Here is a tiny trained network, its code and every weight. The questions are about switching its units off for an input and a target symbol, where a switched-off unit gives its printed mean instead of its output.

import numpy as np


def w(rows, s, z=0):
    codes = np.array(rows[::2]) - 128.0
    scale = np.full(codes.shape[1], s)
    scale[-1] = z or s
    return codes * scale


def f(y):
    return np.maximum(y, 0)


def softmax(a):
    e = np.exp(a - a.max(-1, keepdims=True))
    return e / e.sum(-1, keepdims=True)


def log_softmax(a):
    a = a - a.max(-1, keepdims=True)
    return a - np.log(np.exp(a).sum(-1, keepdims=True))


def net(x, mask):
    ids = ['αβεμσω'.index(c) for c in x.split()]
    T = len(ids)
    res = E[ids] + P[:T]
    u = 0
    for l in range(3):
        q, k, v = (res @ M[l].T for M in (Q, K, V))
        z = softmax(np.where(np.tri(T) > 0, q @ k.T / 3**0.5, -1e9)) @ v
        res = res + np.where(mask[u], z, O[l][:, -1]) @ O[l][:, :-1]
        u += 1
        y = f(res @ A[l][:, :-1].T + A[l][:, -1])
        res = res + np.where(mask[u : u + 4], y, B[l][:, -1]) @ B[l][:, :-1]
        u += 4
    return log_softmax(res[-1] @ U[:, :-1].T + U[:, -1])


Q, K, V, O, A, B = {}, {}, {}, {}, {}, {}
E = w([
[108,132,10,107,208,124,214],'α',
[90,142,165,100,111,188,124],'β',
[191,113,78,92,55,98,61],'ε',
[53,137,105,51,187,31,135],'μ',
[141,70,144,182,57,53,123],'σ',
[116,94,87,243,190,153,52],'ω',
],0.014)
P = w([
[149,2,162,75,133,187,102],'0',
[129,45,149,83,168,174,165],'1',
[126,72,131,95,152,172,167],'2',
[121,92,120,108,141,163,161],'3',
[121,113,117,120,136,154,154],'4',
[118,131,119,130,134,139,151],'5',
[111,147,115,141,132,123,136],'6',
[106,163,120,152,129,108,137],'7',
[105,180,112,161,130,100,127],'8',
[99,194,115,175,127,82,124],'9',
[98,213,118,178,125,69,120],'10',
[93,226,122,186,128,56,114],'11',
[92,241,134,196,124,42,111],'12',
],0.0078)
Q[0] = w([
[85,149,124,151,73,158,142],'L0H1',
[254,156,133,90,88,95,133],'L0H1',
[214,101,148,119,89,85,106],'L0H1',
],0.023)
K[0] = w([
[122,141,92,161,136,109,130],'L0H1',
[164,4,134,107,153,132,138],'L0H1',
[103,59,115,95,154,161,124],'L0H1',
],0.022)
V[0] = w([
[111,7,179,157,122,77,234],'L0H1',
[114,63,2,101,158,61,81],'L0H1',
[68,178,144,96,165,127,143],'L0H1',
],0.0077)
O[0] = w([
[98,59,120,221,145,143,82,193],'L0H1',
[73,144,2,116,75,223,67,252],'L0H1',
[124,165,205,83,191,90,118,161],'L0H1',
],0.007,0.0033)
A[0] = w([
[181,157,122,101,24,163,95,137],'L0N1',
[230,148,255,119,211,190,102,4],'L0N2',
[24,164,153,74,180,191,55,37],'L0N3',
[153,149,105,145,87,200,89,65],'L0N4',
],0.0088,0.0022)
B[0] = w([
[65,78,155,182,105,110,216,199],'L0N1',
[76,125,254,170,185,117,233,168],'L0N2',
[105,86,91,175,85,196,57,255],'L0N3',
[140,125,215,124,170,92,120,199],'L0N4',
],0.0092,0.005)
Q[1] = w([
[19,153,161,102,216,164,124],'L1H1',
[78,120,64,128,201,149,195],'L1H1',
[168,34,170,179,2,100,111],'L1H1',
],0.02)
K[1] = w([
[94,223,181,94,139,69,87],'L1H1',
[147,178,110,197,102,101,83],'L1H1',
[147,4,148,57,164,152,97],'L1H1',
],0.019)
V[1] = w([
[165,33,186,137,179,177,140],'L1H1',
[173,62,76,8,254,149,140],'L1H1',
[45,168,114,146,184,60,242],'L1H1',
],0.0082)
O[1] = w([
[126,99,29,171,111,153,171,255],'L1H1',
[67,33,130,107,149,107,102,98],'L1H1',
[201,64,82,34,145,188,2,124],'L1H1',
],0.0064,0.0056)
A[1] = w([
[190,124,41,90,203,175,80,4],'L1N1',
[34,44,254,128,65,122,84,204],'L1N2',
[209,170,85,99,77,104,227,74],'L1N3',
[52,198,157,122,15,227,100,94],'L1N4',
],0.0072,0.0035)
B[1] = w([
[90,157,201,143,154,154,200,177],'L1N1',
[1,231,123,214,67,133,127,254],'L1N2',
[90,122,86,142,133,164,78,162],'L1N3',
[236,59,140,68,163,164,129,207],'L1N4',
],0.0079)
Q[2] = w([
[111,173,135,137,238,255,164],'L2H1',
[49,111,99,121,241,71,105],'L2H1',
[99,146,219,74,170,187,158],'L2H1',
],0.014)
K[2] = w([
[225,244,155,122,220,69,76],'L2H1',
[76,198,96,154,160,229,16],'L2H1',
[181,181,147,56,112,98,80],'L2H1',
],0.012)
V[2] = w([
[158,112,163,212,247,126,144],'L2H1',
[120,170,131,37,129,130,214],'L2H1',
[145,122,115,120,126,43,127],'L2H1',
],0.014)
O[2] = w([
[150,255,149,201,59,25,30,160],'L2H1',
[22,107,84,193,60,115,254,4],'L2H1',
[131,108,74,170,101,218,105,12],'L2H1',
],0.0077,0.014)
A[2] = w([
[119,178,57,245,49,215,163,46],'L2N1',
[154,74,153,64,33,82,52,2],'L2N2',
[44,152,29,160,125,187,86,116],'L2N3',
[75,177,140,148,104,105,61,22],'L2N4',
],0.012,0.0036)
B[2] = w([
[153,208,54,130,247,167,122,171],'L2N1',
[102,188,63,94,77,104,187,194],'L2N2',
[96,100,92,156,38,126,99,181],'L2N3',
[140,58,118,139,143,144,169,254],'L2N4',
],0.012,0.017)
U = w([
[77,147,149,155,108,116,19,55],'α',
[78,219,254,151,175,105,124,232],'β',
[116,161,124,122,101,75,154,24],'ε',
[190,96,135,100,157,174,163,132],'μ',
[107,182,136,147,177,125,88,2],'σ',
[206,159,179,152,148,122,19,254],'ω',
],0.0054,0.0039)

Each question gives the input, a string of symbols that net reads in full, and the target symbol t.
The units are the heads (3 rows each of Q, K, V and O) and the neurons (one row each of A and B). Each row of codes is followed by its name. A weight is (code - 128) times the scale printed after its matrix; where a second scale follows, it is the last column's (O, A, B and U).
mask holds one flag per unit, layer by layer, with each layer's heads first. A switched-off unit (its flag False) gives its mean, the last column of its rows in O or B, instead of its output. The means were averaged over made-up inputs and are rounded, as every weight is.
A unit's drop is (log p(t) with every unit on - log p(t) with that unit switched off) / (log p(t) with every unit on - log p(t) with every unit switched off).
The circuit of an input: a set's keep is (log p(t) with only the set's units on - log p(t) with every unit switched off) / (log p(t) with every unit on - log p(t) with every unit switched off). Starting from the 12 units with the biggest drops (on a tie, the unit counted first), units are removed one at a time, each time the one whose removal leaves the highest keep (on an exact tie, the one counted first), for as long as the keep stays at least 0.8.
units of the circuit, in order: the units of the circuit, biggest drop first
most important unit: the unit with the biggest drop
k most important neurons: the k neurons with the biggest drops, biggest first
top k neurons in layer l: the k neurons of layer l with the biggest drops, biggest first
input ε α β ε σ ε, target μ: units of the circuit, in order : [L0N1 L2H1]
input α σ β α β σ ω β, target σ: 2 most important neurons : [L0N3 L2N1]
input ε ω α ω σ σ μ μ σ σ α, target σ: top 2 neurons in layer 1 : [L1N1 L1N4]
input ε ε ε σ, target μ: units of the circuit, in order : [L2H1 L0H1]
input μ ε α μ μ ε μ μ μ ω ε α σ, target β: most important unit : L0N3
input β μ α σ, target ε: 4 most important neurons : [L0N2 L2N2 L1N2 L0N3]
input β β σ ω ε, target ε: units of the circuit, in order : [L0N2 L0H1 L2N2 L2H1]
input ε β α α β ω β ε σ, target μ: units of the circuit, in order : [L0N1 L2H1]
input β σ α μ μ β, target ω: top 2 neurons in layer 0 : [L0N3 L0N2]
input σ ε ω μ σ ω μ β α, target μ: units of the circuit, in order : [L1H1 L0H1 L2H1]
input α σ ε, target α: 4 most important neurons : [L1N2 L0N1 L2N3 L0N3]
input ε β ε β ω σ β μ α β, target α: 3 most important neurons : [L1N2 L2N3 L0N1]
input β σ σ β, target ω: 4 most important neurons : [L0N2 L2N4 L2N2 L1N2]
input α β ε μ μ μ σ β, target μ: 2 most important neurons : [L0N2 L0N3]
input β μ α μ β μ α μ ω μ, target ε: 4 most important neurons : [L2N2 L1N1 L2N4 L0N4]
input μ ε ω μ ω ε σ ε, target β: 3 most important neurons : [L0N3 L0N4 L0N1]
input σ β ω σ σ α μ β β ω ε μ, target μ: most important neuron : [L0N3]
input β α α β, target σ: 2 most important neurons : [L0N3 L1N2]
input β ε σ β ω β σ α α ω ω μ, target α: 4 most important neurons : [L1N2 L2N4 L2N3 L2N1]
input β μ ω β β μ β ε, target ε: 2 most important neurons : [L2N2 L0N1]
input α σ β ε μ μ ω μ, target ε: units of the circuit, in order : [L2N2 L2H1 L2N4 L2N1]
input α α β β β α σ β β α, target β: top 3 neurons in layer 1 : [L1N1 L1N2 L1N4]
input ω ε ω μ μ μ μ β β ε σ, target σ: most important unit : L0N1
input β α β β α, target β: top 2 neurons in layer 2 : [L2N4 L2N3]
